Below are the code and all the weights of a small trained network. Each question names an input and a class and asks about switching units off, where a switched-off unit gives its printed mean instead of its output.

import numpy as np


def w(rows, s, z=0):
    codes = np.array(rows[::2]) - 128.0
    scale = np.full(codes.shape[1], s)
    scale[-1] = z or s
    return codes * scale


def f(y):
    return y / 2 * (1 + np.tanh(0.7978845608 * (y + 0.044715 * y**3)))


def log_softmax(a):
    a = a - a.max(-1, keepdims=True)
    return a - np.log(np.exp(a).sum(-1, keepdims=True))


def net(x, mask):
    res = np.array(x, float).reshape(1, 5) / 4 @ E
    y = f(res @ A[0][:, :-1].T + A[0][:, -1])
    res = res + np.where(mask, y, B[0][:, -1]) @ B[0][:, :-1]
    return log_softmax(res[-1] @ U[:, :-1].T + U[:, -1])


A, B = {}, {}
E = w([
[176,164,11,164,202,111,155,65,224,96,203,112],'x0',
[172,125,80,135,21,226,198,220,160,48,146,72],'x1',
[119,134,143,128,127,122,145,129,138,141,146,119],'x2',
[96,114,134,106,139,123,160,131,150,144,147,142],'x3',
[247,182,170,35,165,26,137,207,141,127,119,166],'x4',
],0.012)
A[0] = w([
[242,150,63,106,211,59,146,132,202,107,164,121,12],'n1',
[157,126,81,118,38,211,174,245,177,94,145,114,169],'n2',
[117,127,156,133,162,96,98,93,127,148,129,122,254],'n3',
[125,136,108,140,132,110,124,112,145,129,116,135,96],'n4',
[115,148,124,143,155,120,106,98,120,144,133,127,146],'n5',
[149,128,187,83,121,96,116,227,94,126,106,145,123],'n6',
[85,133,55,215,147,179,127,35,174,116,150,114,118],'n7',
[126,120,184,85,174,79,103,129,74,142,103,155,199],'n8',
[166,142,64,152,176,120,136,86,183,112,162,113,182],'n9',
[125,133,126,149,136,103,101,93,118,130,125,125,196],'n10',
[113,143,81,121,97,144,144,139,119,131,148,108,99],'n11',
[152,129,175,89,129,101,131,187,119,124,98,134,186],'n12',
[99,121,131,123,169,107,117,53,118,125,119,133,215],'n13',
[4,106,180,165,69,204,106,98,57,128,96,122,251],'n14',
],0.015,0.0081)
B[0] = w([
[142,155,125,184,120,138,147,234,182,136,122,166,235],'n1',
[124,116,144,134,92,164,251,142,117,63,112,80,253],'n2',
[132,153,119,138,173,105,44,106,141,160,148,152,179],'n3',
[144,143,126,108,107,127,147,136,123,129,145,108,138],'n4',
[113,143,135,104,147,122,159,149,112,164,140,138,155],'n5',
[124,127,179,89,118,131,148,114,58,142,128,111,205],'n6',
[112,94,71,99,165,125,133,31,112,114,132,85,228],'n7',
[118,131,148,146,88,125,36,98,136,95,106,140,199],'n8',
[121,108,39,121,170,122,147,85,159,138,145,114,218],'n9',
[123,106,105,107,161,120,118,135,123,177,129,139,158],'n10',
[118,124,141,144,129,143,134,96,162,84,128,124,154],'n11',
[118,124,186,108,103,136,84,124,100,132,129,127,191],'n12',
[154,117,107,99,186,106,106,148,112,183,162,139,180],'n13',
[156,163,96,172,125,119,155,224,198,142,133,170,231],'n14',
],0.023,0.035)
U = w([
[177,201,88,198,134,88,67,206,221,172,170,217,222],'0',
[184,161,109,202,101,174,200,232,212,58,140,119,209],'1',
[110,151,201,106,100,106,12,82,81,115,137,164,193],'2',
[151,132,206,52,77,165,188,138,1,99,130,74,74],'3',
[113,98,75,87,195,100,104,19,122,162,215,122,24],'4',
[84,60,74,136,124,171,169,3,158,21,157,60,6],'5',
],0.0082,0.0017)

Each question gives the input, the list of numbers given to net, and the class t.
The units are the neurons (one row each of A and B). Each row of codes is followed by its name. A weight is (code - 128) times the scale printed after its matrix; where a second scale follows, it is the last column's (A, B and U).
mask holds one flag per neuron, in row order. A switched-off neuron (its flag False) gives its mean, the last column of its row in B, instead of its output. The means were averaged over made-up inputs and are rounded, as every weight is.
A unit's drop is (log p(t) with every unit on - log p(t) with that unit switched off) / (log p(t) with every unit on - log p(t) with every unit switched off).
The circuit of an input: a set's keep is (log p(t) with only the set's units on - log p(t) with every unit switched off) / (log p(t) with every unit on - log p(t) with every unit switched off). Starting from the 12 units with the biggest drops (on a tie, the unit counted first), units are removed one at a time, each time the one whose removal leaves the highest keep (on an exact tie, the one counted first), for as long as the keep stays at least 0.8.
units of the circuit, in order: the units of the circuit, biggest drop first
most important unit: the unit with the biggest drop
k most important neurons: the k neurons with the biggest drops, biggest first
drop when u is switched off: that unit's drop, to one decimal
input [1,-6,4,0,1], class 0: most important unit -> n7
input [-8,8,2,5,1], class 3: 2 most important neurons -> n6, n1
input [3,-1,6,3,-7], class 4: units of the circuit, in order -> n7, n2
input [1,0,-7,-1,-2], class 4: units of the circuit, in order -> n1, n2
input [-7,-1,1,-3,5], class 2: 2 most important neurons -> n2, n8
input [-2,-7,-6,6,1], class 2: 2 most important neurons -> n1, n8
input [0,6,-6,-8,5], class 3: 2 most important neurons -> n14, n6
input [7,3,3,1,0], class 5: 2 most important neurons -> n14, n7
input [0,-5,1,-7,8], class 2: 3 most important neurons -> n14, n6, n8
input [-8,0,4,4,-2], class 0: 2 most important neurons -> n14, n2
input [-1,-8,0,6,0], class 0: 2 most important neurons -> n7, n6
input [-6,7,-2,7,1], class 3: 2 most important neurons -> n1, n6
input [0,3,-1,-7,4], class 3: drop when n14 is switched off -> 0.7
input [-2,-6,-2,-4,-5], class 0: most important neuron -> n14
input [1,5,5,0,0], class 5: drop when n1 is switched off -> 1.4
input [8,-7,6,5,-4], class 4: drop when n11 is switched off -> 0.0
